The symbols move the elements like this.
* | σ λ α
x528 | x741 x224 x528
x414 | x572 x465 x572
x333 | x708 x330 x732
x345 | x501 x437 x959
x311 | x6 x924 x126
x688 | x96 x616 x470
x960 | x327 x371 x32
x393 | x806 x870 x822
x480 | x973 x594 x722
x616 | x56 x85 x380
x32 | x565 x550 x700
x142 | x446 x316 x988
x575 | x592 x393 x610
x806 | x973 x393 x330
x488 | x222 x66 x420
x873 | x233 x166 x960
x125 | x523 x860 x725
x639 | x397 x934 x180
x538 | x941 x771 x345
x771 | x345 x501 x437
x594 | x722 x940 x671
x324 | x132 x370 x741
x756 | x470 x941 x771
x166 | x960 x419 x371
x963 | x131 x74 x465
x576 | x470 x575 x592
x80 | x639 x971 x934
x397 | x796 x419 x639
x971 | x934 x180 x921
x330 | x819 x265 x528
x446 | x316 x122 x885
x437 | x74 x873 x771
x131 | x74 x465 x565
x682 | x616 x924 x85
x122 | x853 x12 x142
x610 | x870 x371 x311
x470 | x575 x592 x671
x327 | x371 x32 x565
x722 | x940 x671 x29
x921 | x54 x162 x763
x194 | x562 x963 x131
x671 | x29 x553 x125
x860 | x725 x563 x887
x193 | x791 x506 x921
x224 | x856 x22 x891
x316 | x988 x446 x925
x550 | x700 x194 x562
x708 | x576 x819 x193
x233 | x166 x960 x393
x700 | x988 x562 x963
x732 | x409 x324 x132
x126 | x756 x538 x333
x371 | x32 x565 x885
x822 | x708 x6 x924
x56 | x85 x891 x688
x523 | x860 x725 x563
x162 | x763 x193 x791
x12 | x925 x446 x316
x592 | x393 x610 x870
x741 | x224 x856 x725
x856 | x22 x891 x682
x74 | x465 x222 x397
x973 | x594 x860 x940
x887 | x370 x333 x708
x562 | x963 x131 x74
x924 | x126 x756 x538
x348 | x853 x222 x934
x75 | x397 x796 x419
x891 | x682 x616 x56
x725 | x563 x887 x265
x819 | x265 x528 x741
x506 | x594 x722 x603
x22 | x891 x682 x616
x465 | x488 x397 x796
x565 | x75 x700 x565
x29 | x553 x125 x523
x96 | x576 x470 x327
x988 | x885 x122 x451
x870 | x822 x311 x6
x501 | x437 x538 x873
x925 | x451 x960 x488
x409 | x324 x687 x370
x516 | x603 x923 x732
x451 | x348 x488 x222
x572 | x594 x639 x971
x66 | x420 x687 x877
x731 | x516 x603 x923
x959 | x873 x233 x166
x903 | x414 x572 x80
x265 | x528 x741 x224
x370 | x671 x973 x594
x54 | x162 x763 x940
x380 | x688 x96 x576
x763 | x193 x791 x506
x885 | x903 x465 x348
x222 | x66 x316 x687
x940 | x125 x29 x553
x6 | x924 x819 x756
x934 | x180 x370 x54
x553 | x125 x162 x860
x85 | x380 x756 x860
x132 | x370 x480 x180
x941 | x756 x688 x501
x923 | x132 x409 x324
x687 | x877 x903 x414
x853 | x180 x501 x446
x563 | x887 x806 x333
x877 | x903 x397 x877
x180 | x921 x54 x725
x420 | x687 x877 x903
x796 | x419 x122 x853
x791 | x971 x731 x516
x419 | x122 x327 x12
x603 | x923 x732 x409

The rows follow the links: the fewer symbols apart two elements are, the more alike their rows tend to be.

Each row is also shifted at random along 5 hidden directions that mean nothing.

Some elements, each with a row of numbers:
x934: [-51,  40,   6, -34, -11, -13,  -1, -45,  19,   7, -25,  10, -27, -30, -12,  -9,  25, -13,   1,  34, -22, -26,  -2,  72,  17, -42,  14,  -6,   9, -54,  22,  -8,  34,  -1, -16,  41,  36, -21, -19, -43,  -5,  16, -10, -41, -11, -15,   6, -44,  49,  57,  41,  19,   1,  20, -15]
x75: [-13,  32,  -9,  -3,   5,  -8,  16,  14,  23, -40,  33, -11, -13,   8, -10,  -7,  -9,  16,  -1,   9,  71,   4,   7, -17,   5,  -6, -21, -52,  -2,   7,  16, -10, -11, -28,   9,   3, -25, -18,  -3, -32, -25,   9,  37, -25,  17,  -4,  -1, -23,  17,  -7, -47,  18,   4, -44, -31]
x959: [-144,   53,  -20,  -34,   29,  -30,  -26,  -12,   76,  -23,   13,   14,   22,  -88,  -33,  111,  -25,   10,  -84,  -26,   23,   22,   29,   21,  -47,   56,  -50,   14,  -11,   -1,   -6,  -18,   -2,   21,   49,   28,  -25,   45,  -15,   -9,   48,   28,  -33,   97,   36,    5,  -19,    8,  -18,   25,   43,   15,   49,   14,  -14]
x419: [ 13,  22,   9,  13,  21,  -5,  -9,  15,   6, -35,  28, -18,  -5,  36,   1, -36, -28,  -3,  -5,   9,  68,  -4,  19, -35,   0, -18, -44, -31,   7,  10,  17,  -8,   5, -45,  -3,   5, -20,  -9,   1, -43, -13,  29,  27, -14,  17, -13, -17, -29,   5, -34, -41,  24,   0, -57, -18]
x603: [-72, -67, -18,  30, -11,  -5, -19, -10, -67,  10, -18, -29,   6,  46,  57, -70, -24,  21,  72,   3, -38,   7,  34, -61,   5, -56,   8, -10,  17,  39, -16,  34,  30,  30, -16, -12,   5, -37,   4,  -7,   4,   0,   6,  -1,   5,  12, -29,  25, -26, -13, -39,  34, -51, -25,  37]
x963: [ 10, -29,   3,  69, -26,  46,   4,  37,   9, -53,  53, -19,  11,  23, -27, -10,   1, -34,  25,   1,  22, -14, -44, -40,   5,  23,   7, -18, -35,   5,  31,  22, -38,  -3,  18,  -6, -14, -46,   1,  26, -24, -37, -10, -65, -33,  32,  18,  16,  16,  -8, -37,  10, -11, -13,  -2]
x671: [-101,  -25,   48,   23,    6,  -22,  -36,   -2,   32,   21,    2,   39,  -12,  -14,  -12,    5,   49,  -49,  -43,  -17,    6,   -8,   -1,    4,    1,   18,   54,   32,    4,  -31,  -36,   18,   -3,   17,   -4,  -45,   -3,   59,    2,   19,   45,   -7,  -16,   39,    2,  -26,   -7,    4,  -34,  -32,   47,  -23,   54,   46,   -2]
x22: [-47,  19,  -4,  13,  12,  21,   6,   2, -55,  29, -47, -14,  28,  70,  -1, -23, -48,   8,  25, -46, -44,  -3, -37,  21,  31, -35, -17,  30,  -6,  31, -25, -23, -16, -35, -27,   2,  21,  -4,   9,  28, -36,  -6,  17, -16,   3,  -6,  29,   3,  -1, -22,   8, -22, -23,  -5,  24]
x470: [197,  24, -23, -72,  24,   3,  76,  34, -18,  30, -33,  16,   8, -13,  33,   5,  39, -11,  20, -11,  14,   1, -80,  25,   0,  -5,  28, -11, -22,  14,  23, -60,  12,  30, -15, -14,  57, -19,   4,  44,  17,  12,  -6, -25,  17, -60,  -9, -29,  25,  -6,  19, -15, -45,  27,  -8]
x370: [ 49, -52,  37,  92,  13, -46, -93, -25,  20,  11, -22,  -1,   7,  45,  19, -35,  19, -25,  37,  -4,   1,  -9,  22, -46,  16, -54,  43,   5,   3, -33, -34,  69,  24,  34,   8,   2,  23,  -7, -22,  -8,  32,  19, -36, -15,  11,  -6, -24,  31, -66,  -7,  42,  40, -13,  11,  17]
x682: [ 22,  15,   5,   5,   7,  -3,   4,  10,  15,  11, -27,   9,  38,   8, -28,  26, -41,  31,  19, -14, -25,  10, -30,  16,   9,  14, -12,  30, -15,  21, -20, -38, -49, -30,  28,   5,   3,  -7,  10,  43, -21,  -4,  -8,   6,  23,   4,  35,  16, -40, -24,   9, -31,  -8,   4,  25]
x771: [ -7,  47, -12, -40,  17,  57,  23,  19, -36, -39,   2,  -8,  17, -64,  34,  13, -41, -15, -18, -29, -27,   2, -11,  49,  -4, -25, -36,  44, -31,  51,   8, -26,  26,  28, -28,  18,   3,  -4,   1,  23,  28, -15, -16,  50,   0,   6,  13, -45,  63,  19,  -7, -13,  20,  30,  -5]
x822: [-71,  -7, -24, -47,  -1,  23,  47,   4, -32,  33,  -4,  28, -16, -13,  10,  45,  53, -20, -60,  -1, -45,  13, -25,  25, -39,  92, -18,  16,   1,  -7,  18, -33,  26,  17, -41, -29,  46,  38,  14,  30,   2,  -8, -17,  30, -63, -11, -10,  -7,  36,  13,  40, -38,  31,  37,   7]
x903: [ 32,   0, -36, -65, -33, -13,  37, -13,  55, -12,  10, -15, -21, -63, -48,  31, -14,  79, -25,  22,  17,   9,  11,  15, -20,  44,  40, -19,  43,  -5,  23,   3, -55, -13,  49, -24, -62,  -4, -15,   1,  22, -31,  38,  11,  -1,  -5,  19,  25, -35,  32, -37,   6,  28,   6, -20]
x446: [ 62,  12,  40,  22,  33, -45, -54,   2,  44, -20,  25,  34,  -3,  13,   5, -12,  -7,   5, -25,  35,  60,   9,  48,   5, -22,  -8, -10,   7,  -2, -33,  12,  -9,  -4, -27,  -2,  46,  -3, -10, -28, -25, -33,   5, -23,   2,   5,  15,   6, -46, -29, -15,   5,   9,  27, -34,  -6]
x222: [  6, -21,  -8, -18,   7,  -3,  -3,  -7, -19, -22,  31, -15, -15,  43,   3, -65, -19,  15,  -9,  -4,  10,  -7,   3,   8, -26, -17,  60,  13,   7,   9,  35,  20,  -3, -22, -32, -11, -17, -18, -28, -13, -17, -16,   7, -20, -43, -14,  16, -53,  16,   6, -40,  19,  40, -14, -20]
x553: [153,  13,  66,  43,  12, -21, -29,   0,  24,  16, -21,  28,  -1, -13,  -3, -20,  46, -66,  11,  -9,  31, -29, -29,  16,  36, -66,  45,   4, -14, -49, -25,  26,  25,  16, -17,   1,  25,   1, -22,  -3,  38,  21, -13, -47,  35, -33,   3, -24,   0,  -1,  59,   1,  -3,  47, -11]
x891: [  9,  22,   7,  16,  24,  -5, -18,  -4,   9,  21, -32,   0,  36,  40, -25,  11, -45,   3,  19, -29, -19,   0, -47,  19,  16, -13,  -4,  26, -23,  18, -16, -26, -31, -26,   5,  23,  22, -16,  -7,  30, -12,   9, -13, -19,  24,  -5,  39,   6, -19,  -7,  23, -20, -21,  13,  16]
x122: [122,  28,  22,  -3,  31,  -7,   8,  32,   4, -31,  19,  22, -13, -15,  26, -35, -10,  26,  -2,  33,  70,  -6,  25, -15,  11, -19, -23,  -1,   6,   4,   5,  -5, -13, -35, -14,  21, -26, -26,   4, -36, -14,  -8,   0, -12,  25,  15,   4, -51,  -1, -21, -46, -13,   2, -28,  -3]
x96: [-11, -15, -33, -34,  22,  -3,  66,  24, -35,  30, -28, -17,  24,  43,  29, -21,   6, -11,  22, -41,   3,  18, -44,   0,   2, -20,  17, -17,  -2,  25,  12, -66,  23,  -8, -19, -21,  46,   5,   9,  39, -20,  19,  22, -14,   0, -59, -27, -21,  16, -26,  15, -28, -29,  -1,  -8]
x501: [-62,  44,   3, -18,  18,  77,   4,  -3, -41, -45,   9,   6,  14, -41,  20,  -2, -38, -35, -31, -28, -20,  -2, -26,  26,  -6, -12, -27,  57, -22,  57,  -6, -12,  20,   9, -24,   1, -23,   8,  11,   8,  29, -17, -25,  45, -24,   0,  -5, -43,  62, -11,  -7, -17,  33,  24,   9]
x722: [-49, -56,  63,  71, -11, -21, -69, -12,  44,  16,  -6,  22,  -8,  -7,  -2,  -1,  28, -41, -12,  -3,  10,   2,  18, -25,  20, -16,  42,  -5,  31, -35, -50,  27,  -9,   1,  29, -22, -11,  42,   2,   4,  25,   8,  -3,  24,   6, -17, -21,  32, -66, -46,  40, -10,  30,  14,  10]
x860: [ 32,   0,  35,  16,  10, -83, -49,  -7,  57,  40,   7,  26,  -6, -32,  -3,  45,  38, -34, -30, -31,   7,   0,  43,  40,  13, -21,  23,  24,  -5, -47, -39,  29,   9,  15,  -4,   6,  35,  31,  -8,   5,  17,  12,  -8,  30,  53,  -9,  14,  -1, -48,   2,  60, -17,  26,  39, -15]
x941: [ 26, -30,   9,  32,  -9,  31, -16,   3,   0, -15,   8, -31,  46, -18,  12,  14, -50, -36,  -7,  -6, -29,  23,  20,   2, -24, -21,  -9,  33,   5,  13,  -5, -39,   5,  -3,  41,  21,   2,  16,  -7,  37, -18, -10, -12,  51, -28,  12,  -2,  -1,  -9, -31,   9, -19,   9,  -1,   8]
x528: [ 56,  47,  -9,   3,  -3, -25, -31, -17,  16,  34,  -7,  10,  -8,   1, -40,  62,  -9,  36, -24, -16, -32,  -7,  22,  33,  10,  46, -54,  12, -16, -16, -13,  34,  -5,  -3, -17,  28,  11,   5,   7, -25, -10,  15, -13,  17,  30,  39,  33,  27,  -2,  35,  27,  15,  -5,  12,   4]
x193: [ -1,  11,  23,  13, -25,  -1, -14, -29,  39,  -1, -41,  16, -15, -35,  -3,  19,  26,   6,  23,  72, -18,  -9,  25,   4,  28, -13, -28, -31,  25, -51,  -6, -15,  11,  -8,  33,  34,  15, -16,  -6, -17,  -1,   3, -12, -35,  -3,  18, -12,  24,   6,  13,  25,  21, -32,   0,  11]
x971: [-39,   7, -13, -12, -27,  -3,   4, -43,  17,   3, -45, -12, -25, -16,  -2, -24,   5,  13,  22,  48, -33, -11,  24,  35,  32, -53,   3, -38,  28, -36,  11,  -3,  35, -10,   0,  29,  22, -15,  -9, -37, -21,  18,   8, -39, -12,   3,  -6,  -3,  45,  38,  20,  19, -21,  -2,  -8]
x594: [  9,  19,  32, -45,   6, -15,  14,   8,  18,  13, -13,  42, -26, -80,  -3,  12,  56,   3, -21,   8,  14, -11, -35,  24,  27,  16,  44,  26,  10,  -3, -34,  26, -10,  38, -10, -51, -20,  16,   6,  18,  69, -28,  -6,  17,  38, -23,   7,  -9, -15,  -8,   5, -29,  20,  68,  -3]
x576: [ 69, -52, -35,  -8, -14, -11,  53,   7, -27,  35, -18, -31,   0,  34,  33, -11,   6, -10,  38,  -2,   4,  28,   6, -28,   2, -10,   4, -47,  29,  10,  -2, -47,   2, -11,  25, -36,  34,  16,  17,  30, -24,   2,  52,  -4,  -8, -28, -32,  29, -12, -40, -11, -20, -35, -31,  -2]
x233: [-11,  44, -23, -11,   7,  48,  31,   5, -39, -31,  -6,  -9,  -9,  14, -13,   5, -25,  13, -10, -33,  17,  -6, -41, -47,  20,   5, -52, -22,   7,  52,  -9,   0,   3,  -2,  -7, -41, -64,  16,  37, -26,  43,  29,  31,  30,   8, -18, -47,  16,  40, -30, -40,  18,  -3, -17,  13]
x731: [ 19, -26,  14,  45,  -8,  20, -48,  -3,  27, -18,  -9,  30,   3, -11,  -2,  15,  -2,  44,  42,  57,   3,   4, -18, -65, -12,  47,   1,   8,  -2,  -7,  -6,  23, -26,  23,  47,  19, -31, -41,  -7,   6,  34, -11, -72,   2,   3,  38,  -5,  54, -49, -12,  -9,  33, -41,   8,  62]
x166: [ 74,  42, -22,  36,  28, -52, -47, -21,  66, -22,   5, -22,  25,   2, -19,  55, -32,  -5, -11, -23,  54,   4,  20, -30, -14, -16, -39, -37, -25, -25,   5,   1,  23,   2,  42,  49,   0,  13, -32, -38,  23,  69, -24,   8,  46, -28, -26,   9, -10,  22,  44,  60, -27, -32, -18]
x74: [ 25, -32,  16,  64, -34,   2, -29,  21,  88, -63,  64, -25,  23, -24, -38,  42, -10,  -8,  -6,  13,  34,   3,  18, -19, -32,  28,   8, -32, -21, -34,  28,  23, -46,  -6,  79,  29, -30, -20, -24,  26, -23, -30, -25, -27, -15,  53,  27,  33, -42,  18, -17,  32,  13, -14, -16]
x345: [117,  41, -35, -22,  12,  -6,  11,   2,   8, -30,   2, -47,  30, -80,  37,  23, -78,  -3,  15, -20,  -7,  19,  75,  17,   7, -76, -54,  -5,  -9,  37,   1, -10,  26,  28,  20,  28, -16, -13,  -1, -13,  16,   6,  24,  46,  57,  10,   3, -16,  20,  13, -26,   5, -15,  -8, -23]
x85: [ 13,  13,  -9, -34,  20, -40,  24,  14,   7,  39, -25,  -5,  46,  -5,  14,  21, -37,  -1,   6, -45, -24,  23, -12,  54,   6, -41,  14,  21, -13,   9, -13, -54, -14,   2,   4,  18,  50,   8, -13,  58, -14, -10,  13,  19,  42, -25,  29, -19, -26,  -7,  29, -40,  -4,  13, -17]
x80: [106,  24, -14, -30, -38,  -7,  29, -41,  43, -12, -26, -23, -28, -45, -31,  -5,   8,  42,  29,  44,  -8, -12,  14,  31,  21, -37,  10, -51,  28, -30,  21,   3,  -4, -15,  41,  17, -20, -27, -21, -28,  -4,  -2,  19, -51,   2,  -5,   4,   3,  29,  48, -19,  28, -20,  -4, -12]
x12: [ 17,  13,  35,   1,  24,  25,  -6,  26,  -9, -34,  28,  30, -19,   2,   6, -37, -11,  25, -18,  36,  69,   6,  11, -23, -10,  32, -20,   2,  12,  20,  -5,  -5, -38, -41, -15,  -5, -57,  -5,  14, -26, -18, -20,  -1,   8,  -8,  19,   1, -39,  -6, -46, -50, -19,  31, -29,  11]
x885: [111,  44,  13, -36,  26,  -2,  12,  11,  27, -41,  35,  13, -20,  -6, -17, -32,  -1,  27, -14,  27,  67, -12, -26,  14, -14,  18,  23,  -5, -14,  -2,  42,  -8, -26, -31, -12,  15, -27, -35, -23, -22,  -1,  -5,  -1, -38,   1,  -8,   4, -65,  33,   9, -35,  16,  12, -10, -15]

Start, symbols taken left to right, then the element you end at.
Answer with the element's name.
[ 21,   0,  10,   8,  13,   9,   8,  15,  -6, -37,  29, -24,  -8,  31,  13, -71, -26,  -2,  21,   9,  57,  -7,  34, -17,  13, -37, -15, -33,  13,  18,  16,   0,  -7, -48,  -7,  10, -30, -19,   6, -44, -36,   1,  34, -34,  -9,  11,  -5, -45,  25, -29, -69,   7,   3, -59, -22]
λ λ σ: x925
[ -1,  30,   5, -47,  23, -61, -11, -10,  37, -12,  22,   7, -13, -15,   7, -20, -14,  11, -37,  18,  34,   1,  46,  74, -28, -25,  24,   4,   1, -27,  33, -11,   9, -17, -22,  51,  16, -24, -46, -29, -13,   9,  -5,  -8,  -4,   2,  18, -80,  14,  49,   6,   6,  33,  -5, -45]
λ α λ: x903
[ -9, -41, -17,  20, -19,  15,  -9,  -1, -16,  20,  -1, -10,  26,   9,  18,  33,  -6, -50, -13,  -6, -52,  19,  33,  16, -41,  26,  -5,  19,  -7,   0,  14, -41,  12,   0,   3,  15,  54,  29,   1,  34, -31,   4, -32,  27, -55,  20,  -2,  -4,  11,   3,  50, -14,   7,   5,  15]
α λ α: x437
[ -3, -16, -13, -10,   4, -10,   0, -11, -21,  26,   4, -10,  26, -13,  47,  31,  10, -65, -19, -20, -59,  18,  45,  57, -38, -17,  -3,  36, -24,  -9,  24, -32,  50,  34, -32,  43,  90,  12, -15,  32, -19,   8, -17,  29, -28,   4,   1, -31,  32,  32,  63, -16,  17,  30,  -8]
λ λ σ: x345
[-95,   9,   3, -39,   3, -17,  18, -15, -31,  23, -37,  35, -25, -52,  47, -30,  36,   1,  45,  36, -35,  -6,  -6,  37,  36, -39,   7,   6,   6,  -9,  -9,   3,  49,  52, -27,   2,  29, -16,  11,  -7,  30,  -9,  -1, -14,  32,  -8,  -5, -12,  26,  22,   8,  -6, -20,  31,  -4]
λ α λ: x125
[ 49, -37, -19,  23,  -9,  10,   3,  -1, -49,  26, -14, -13,  19,  68,  34, -14,  30, -73,  -2, -14, -52,   5,  -6,  -2, -36,  -3,  12,  -3, -16, -18,  40, -31,  55,   7, -45,  17,  83,   8, -11,   8, -39,  27, -38, -23, -64, -23, -21, -26,  53,  11,  65,   6, -14,   5,   0]
λ α α σ: x501
[  41,   15,  -25,  -37,   16,   57,   63,   16, -101,   14,  -12,   19,  -29,   51,    9,  -16,   64,  -32,   -8,  -19,  -17,  -16, -108,  -12,   -2,   61,    4,    9,   -9,   17,   27,  -29,   36,    1,  -71,  -51,   35,   15,   27,   20,   20,   18,   -6,  -19,  -54,  -52,  -32,  -10,   82,   -4,   25,   -9,    1,   18,    7]
σ σ λ: x860
[-77, -44,  25,  65, -21,  51, -36, -25, -36, -24, -39,  11, -19,  48,  12, -59,  17,  -1,  63,  64, -39, -14, -21, -56,  37, -16, -11, -22,  28,  -3, -13,   9,  22, -19,  13,   8, -20, -23,  14, -16,  -7,   0, -19, -49, -47,  33, -21,  32,  12, -29, -11,  32, -44, -22,  53]
λ σ σ λ α: x132
[ 66, -17, -25, -50,  -8,  31,  75,  19, -42,  13,  -4, -37,  21, -45,  54,  -1, -38, -16,  14, -11, -44,  31,  32,  40,  -6, -19, -22,  11,   7,  50,   2, -49,   7,   8,   5,  -5,  20,  16,  25,  39, -11, -37,  31,  50,  -6,  13,   1,  -2,  16,  -8, -33, -43,  -5,  -2,  -5]
σ σ σ λ σ: x870
[  1,   3,  35,  32,  17, -15, -54, -12,  18, -30,  19,  -3,   2,  14,  12, -36, -16, -15, -11,  26,  36,   3,  52,  -1,  -6, -47, -12,   6,  13, -10,   8,  -9,  13, -36,  -3,  41, -12,   3, -19, -42, -31,  14,  -9,  -4, -19,  19,  -4, -62,   2, -22,  -8,   5,  25, -43,  -9]
λ λ σ: x941
[ 37, -33,   9,  37, -15,  22, -36,  -4, -26,  24,   2,  33, -13,  11,  -5,  30,  36,   0, -12,   4, -33, -16,  10, -32,  -2,  62, -34,  28,   6, -12, -34,  51, -10,  16, -23, -25, -13,  21,  25,  -2,   8,  -2, -24,  28, -17,  35,   0,  35, -18,  -8,  18,  -8,   9,  25,  46]
λ α λ λ: x22
[-72,  -4,   4,  -8, -10,  -6,   9,  11,  51, -34,  52,  -2,   0, -30, -41,  22,   6,   3, -36,   0,  27,  -5, -16,  25, -40,  35,  37,  -5, -31, -24,  42,  13, -36,   4,  24,  19,   0, -23, -28,  16, -17, -31,  -4, -25, -26,  16,  39, -29,   6,  39, -13,  12,  41,   8, -24]
α α: x853
[150,  -9,  -4,  13,  -8,  38,   3,   1, -15,   3,  -4,  14,  12,  26, -10,  26,  37, -36, -17,  19, -31,  -7, -46,  -7, -23,  55, -13,   3, -14, -30,  20, -25,   7,   5, -14,  18,  22,   1,  -2,  26, -15,   0, -42, -17, -53,  10, -13,   6,  28,  10,  43,   6, -11,  10,  31]
λ σ α σ: x856
